Each row has a name. Each question is about the rows just above it.

mazu: [157 153 144 133 122 111 102  99  98 103 112 123 135 145 134 158 158 153
 145 134 122 112 103  98  98 104 112 122 133 145 154 158 158 152 145 133]
Lezi: [157 153 144 133 122 111 102  99  98 103 112 123 135 145 153 158 158 153
 145 115  92  80  85 104 131 158 174 175 159 134 104  86  80  91 115 144]
kifod: [157 153 144 133 122 111 102  99  98 103 135 123 135 145 153 158 158 153
 145 115  92  80  85 104 131 158 174 175 159 134 148  86  80  91 115 144]
ziza: [133 122 111 103  98  97  99 102 111 121 133 143 151 156 160 176 154 147
 137 125 115 106 100  96  97 100 109 118 128 140 148 155 160 160 156 149]
reku: [ 65  72  89 113 139 164 182 191 188 175 152 127 100  80  67  66  75  95
 119 146 170 186 191 185 169 146 119  94  75  66  68  80 102 127 153 175]
Is [164 139 113] printed in one of the named rows, side by side and in this order? => no
Whose row is [157 153 144 133 122 111 102  99  98 103 112 123 135 145 153 158 158 153
 145 115  92  80  85 104 131 158 174 175 159 134 104  86  80  91 115 144]? => Lezi

vogag: [134 138 130 137 136 145 119 100 161  95 126 168 120]
rotuf: [132 160 121 136 124 129 127 130 130 114 127 134 129]
ziv: [129  87 115 132 114 113  97 160 129 138 127  97 138]
fab: [119 166 143 112 135 125 134 124 124 158 131 115 127]
zedi: [123 143 134 119 129 123 122 132 126 149 130 113 129]
niti: [143  88 135 153 124 136 145 115 135 112 124 169 124]
zive: [130 142 132 130 134 138 146 110 128 113 128 150 123]
kupan: [139  65 146 148 114 124 113 147 134  97 124 129 134]
Which value is in both kupan and vogag? => [134]
Whose row is [119 166 143 112 135 125 134 124 124 158 131 115 127]? => fab
Shared by kupan and niti: => [124]
Whose row is [130 142 132 130 134 138 146 110 128 113 128 150 123]? => zive
The one value in fab and zive: => [134]
[139  65 146 148 114 124 113 147 134  97 124 129 134] is in which row? => kupan

gos: [121 129 135 130 134 157 125]
kalo: [178 146 113 134 159 100 177]
Tov: [176 153 159 125 157 181  82]
Vovob: [178 146 129 117 159 131 128]
Pizo: [121 129 137 130 134 157  92]
Is [146 113 134 159] printed in one of the named rows, side by side and in this order? => yes
Does one of the named rows hold [153 176] side by side, in this order? => no
Shared by Pizo and kalo: => [134]
The one value in Vovob and Tov: => [159]
Is [129 137 130] printed in one of the named rows, side by side and in this order? => yes
Shared by Pizo and Vovob: => [129]
Among the named rows, does one hold [134 159 100 176] next to each other, in this order? => no

Feveg: [133 124 126 132 154 139 137 145 126 113 125]
poni: [133 138 126 132 154 132 125 114 150 147 119]
Lebit: [132 134 129 133 131 150 142 131 129 157 135]
bez: [133 138 126 132 154 131 131 138 143 178 125]
lizub: [125 128 127 116 153 140 129 125 105 129 148]
vabo: [125 128 127 116 153 140 129 137 105 138 141]
keni: [124 144 132 133 115 142 129 132 123 152 131]
Does one of the named rows hold [126 113] side by side, in this order? => yes
The one value in lizub and poni: => [125]
Is [126 128] printed in one of the named rows, side by side and in this order? => no
Which value is in both keni and lizub? => [129]
Is [129 125 105 129] printed in one of the named rows, side by side and in this order? => yes

suse: [116 136 129 123]
vogo: [124 112 135 138]
defeg: [124 125 149 138]
rogis: [112 137 105 142]
noleg: [105 138  95 134]
Shared by noleg and rogis: => [105]
Which value is in both vogo and rogis? => [112]
Is [112 135 139] printed in one of the named rows, side by side and in this order? => no
The one value in rogis and vogo: => [112]
Which value is in both noleg and defeg? => [138]
Is [125 149 138] printed in one of the named rows, side by side and in this order? => yes
Among the named rows, does one hold [138 149] next to each other, in this order? => no

